Below are the code and all the weights of a small trained network. Each question names an input and a target symbol and asks about switching units off, where a switched-off unit gives its printed mean instead of its output.

import numpy as np


def w(rows, s, z=0):
    codes = np.array(rows[::2]) - 128.0
    scale = np.full(codes.shape[1], s)
    scale[-1] = z or s
    return codes * scale


def f(y):
    return y / 2 * (1 + np.tanh(0.7978845608 * (y + 0.044715 * y**3)))


def softmax(a):
    e = np.exp(a - a.max(-1, keepdims=True))
    return e / e.sum(-1, keepdims=True)


def log_softmax(a):
    a = a - a.max(-1, keepdims=True)
    return a - np.log(np.exp(a).sum(-1, keepdims=True))


def net(x, mask):
    ids = ['ΓΠβεθμψ'.index(c) for c in x.split()]
    T = len(ids)
    res = E[ids] + P[:T]
    u = 0
    for l in range(3):
        r = res
        for j in range(2):
            rows = slice(2 * j, 2 * j + 2)
            q, k, v = (r @ M[l][rows].T for M in (Q, K, V))
            z = softmax(np.where(np.tri(T) > 0, q @ k.T / 2**0.5, -1e9)) @ v
            o = O[l][rows]
            res = res + np.where(mask[u + j], z, o[:, -1]) @ o[:, :-1]
        u += 2
        y = f(res @ A[l][:, :-1].T + A[l][:, -1])
        res = res + np.where(mask[u : u + 4], y, B[l][:, -1]) @ B[l][:, :-1]
        u += 4
    return log_softmax(res[-1] @ U[:, :-1].T + U[:, -1])


Q, K, V, O, A, B = {}, {}, {}, {}, {}, {}
E = w([
[119,175,114,126,246],'Γ',
[148,201,44,157,135],'Π',
[123,85,104,228,104],'β',
[137,215,103,71,188],'ε',
[111,92,110,237,187],'θ',
[104,132,191,148,217],'μ',
[140,169,89,157,99],'ψ',
],0.014)
P = w([
[154,110,144,38,99],'0',
[18,69,27,152,171],'1',
[185,159,131,91,148],'2',
[50,249,142,167,108],'3',
[87,74,69,163,195],'4',
[215,151,126,103,151],'5',
[39,224,172,182,112],'6',
[87,68,71,165,200],'7',
[244,140,126,115,161],'8',
[40,231,176,180,107],'9',
[91,69,63,160,205],'10',
[234,144,122,111,155],'11',
],0.017)
Q[0] = w([
[159,67,140,77,94],'0.h0',
[169,167,250,115,35],'0.h0',
[75,98,129,83,51],'0.h1',
[196,138,171,154,90],'0.h1',
],0.011)
K[0] = w([
[97,160,104,177,158],'0.h0',
[8,143,126,100,96],'0.h0',
[40,138,109,117,134],'0.h1',
[123,91,111,104,101],'0.h1',
],0.015)
V[0] = w([
[213,166,191,55,23],'0.h0',
[100,112,1,93,154],'0.h0',
[225,128,197,97,90],'0.h1',
[108,219,153,224,124],'0.h1',
],0.0076)
O[0] = w([
[255,164,145,237,188,231],'0.h0',
[138,14,68,34,63,251],'0.h0',
[137,133,233,115,23,197],'0.h1',
[139,202,122,226,228,177],'0.h1',
],0.0073,0.0027)
A[0] = w([
[159,185,176,155,82,40],'0.n0',
[80,159,62,255,96,211],'0.n1',
[182,44,156,140,51,3],'0.n2',
[108,109,147,173,109,249],'0.n3',
],0.0092,0.0031)
B[0] = w([
[100,68,134,107,113,145],'0.n0',
[116,133,184,67,153,247],'0.n1',
[11,255,97,110,88,132],'0.n2',
[133,221,70,127,196,150],'0.n3',
],0.0096,0.013)
Q[1] = w([
[109,204,186,153,46],'1.h0',
[43,35,23,29,155],'1.h0',
[1,69,129,78,122],'1.h1',
[36,186,174,31,213],'1.h1',
],0.0051)
K[1] = w([
[48,160,1,136,196],'1.h0',
[177,228,206,147,132],'1.h0',
[41,201,181,116,111],'1.h1',
[52,151,151,85,166],'1.h1',
],0.0072)
V[1] = w([
[91,112,105,34,244],'1.h0',
[11,121,111,123,104],'1.h0',
[70,47,120,188,3],'1.h1',
[73,50,137,40,152],'1.h1',
],0.0056)
O[1] = w([
[102,65,95,166,34,221],'1.h0',
[41,138,26,26,173,132],'1.h0',
[150,246,2,114,175,7],'1.h1',
[153,99,167,70,234,141],'1.h1',
],0.0052,0.012)
A[1] = w([
[12,151,156,179,157,164],'1.n0',
[152,158,170,122,104,89],'1.n1',
[182,165,122,118,207,155],'1.n2',
[21,218,132,167,88,3],'1.n3',
],0.011,0.0034)
B[1] = w([
[143,176,76,76,66,247],'1.n0',
[91,210,102,88,159,140],'1.n1',
[241,139,160,111,139,158],'1.n2',
[144,81,133,157,250,182],'1.n3',
],0.012,0.013)
Q[2] = w([
[150,9,137,106,125],'2.h0',
[63,144,132,153,250],'2.h0',
[91,137,104,196,210],'2.h1',
[117,223,159,109,120],'2.h1',
],0.012)
K[2] = w([
[164,82,69,202,143],'2.h0',
[168,245,177,112,26],'2.h0',
[148,138,56,83,128],'2.h1',
[135,63,175,34,196],'2.h1',
],0.011)
V[2] = w([
[80,54,229,88,207],'2.h0',
[42,166,203,116,163],'2.h0',
[159,167,112,88,232],'2.h1',
[99,229,53,1,105],'2.h1',
],0.0079)
O[2] = w([
[136,183,125,222,191,160],'2.h0',
[222,168,109,201,171,102],'2.h0',
[245,31,77,137,51,254],'2.h1',
[127,112,200,253,67,249],'2.h1',
],0.0054,0.0095)
A[2] = w([
[210,156,161,81,136,40],'2.n0',
[115,105,133,150,30,78],'2.n1',
[11,176,87,125,145,3],'2.n2',
[167,128,190,193,179,102],'2.n3',
],0.012,0.007)
B[2] = w([
[54,195,112,167,154,253],'2.n0',
[126,116,83,92,207,197],'2.n1',
[189,46,162,106,121,139],'2.n2',
[140,110,8,84,171,255],'2.n3',
],0.013,0.0064)
U = w([
[3,101,107,198,80,201],'Γ',
[165,100,237,102,185,183],'Π',
[203,155,145,168,27,217],'β',
[159,77,127,138,124,2],'ε',
[110,138,96,47,49,57],'θ',
[98,199,170,119,94,217],'μ',
[96,146,125,108,155,11],'ψ',
],0.011,0.0067)

Each question gives the input, a string of symbols that net reads in full, and the target symbol t.
The units are the heads (2 rows each of Q, K, V and O) and the neurons (one row each of A and B). Each row of codes is followed by its name. A weight is (code - 128) times the scale printed after its matrix; where a second scale follows, it is the last column's (O, A, B and U).
mask holds one flag per unit, layer by layer, with each layer's heads first. A switched-off unit (its flag False) gives its mean, the last column of its rows in O or B, instead of its output. The means were averaged over made-up inputs and are rounded, as every weight is.
A unit's drop is (log p(t) with every unit on - log p(t) with that unit switched off) / (log p(t) with every unit on - log p(t) with every unit switched off).
The circuit of an input: a set's keep is (log p(t) with only the set's units on - log p(t) with every unit switched off) / (log p(t) with every unit on - log p(t) with every unit switched off). Starting from the 12 units with the biggest drops (on a tie, the unit counted first), units are removed one at a time, each time the one whose removal leaves the highest keep (on an exact tie, the one counted first), for as long as the keep stays at least 0.8.
circuit, biggest first: the units of the circuit, biggest drop first
most important unit: the unit with the biggest drop
top k neurons: the k neurons with the biggest drops, biggest first
top k neurons in layer l: the k neurons of layer l with the biggest drops, biggest first
which heads matter: for each layer, one digit per head in row order, 1 if its drop is at least 0.15 and else 0, layers parted by /
input ε ψ μ β, target μ: which heads matter	10 / 00 / 01
input β μ ε ψ Γ Γ ψ θ Π Π, target ε: which heads matter	01 / 10 / 01
input Π θ Γ Π Π Γ Γ ε θ, target ε: circuit, biggest first	(1.n0, 2.n3)
input Π ψ β μ, target θ: which heads matter	11 / 11 / 10
input Γ Π Γ Γ Γ, target Γ: top neuron	(1.n2)
input μ Π θ μ Π μ μ Π, target μ: top 2 neurons	(0.n1, 1.n0)
input μ Γ ε μ Γ ψ Γ θ, target ψ: top 2 neurons in layer 1	(1.n2, 1.n3)
input μ θ ε ε, target ψ: which heads matter	11 / 00 / 10
input Π ψ Π Π μ ψ ε, target θ: circuit, biggest first	(1.h0, 1.n0)
input Π μ ε μ Π θ Π, target θ: top 2 neurons	(0.n1, 0.n2)
input ψ ψ ε Π Π Γ Π Γ, target Γ: top 2 neurons	(0.n1, 1.n2)
input Γ Π ψ β, target Π: circuit, biggest first	(1.n3, 0.n1)
input β Π μ ψ, target ε: circuit, biggest first	(1.n3, 2.n0, 2.n3)
input θ β μ Γ Γ Γ ε, target Γ: top 4 neurons	(1.n3, 1.n0, 1.n2, 0.n1)
input Γ Π μ ψ ψ θ Π Γ, target θ: circuit, biggest first	(0.h0, 1.n0)
input θ μ Γ β ε Γ ε θ Π μ, target Γ: top 2 neurons	(1.n3, 1.n0)
input Γ ψ Π β μ μ β Π Γ Γ, target Π: most important unit	1.n3
input Γ ε μ θ, target Π: top 3 neurons	(1.n3, 0.n1, 1.n0)
input μ Π β Π μ ψ Γ ψ β μ Γ β, target Γ: circuit, biggest first	(1.n0, 2.h1, 0.h0)
input Γ ψ β Γ θ μ β ε ε β, target Π: which heads matter	00 / 01 / 00
input μ Γ Γ Γ μ ε Π ψ, target ε: which heads matter	10 / 00 / 00
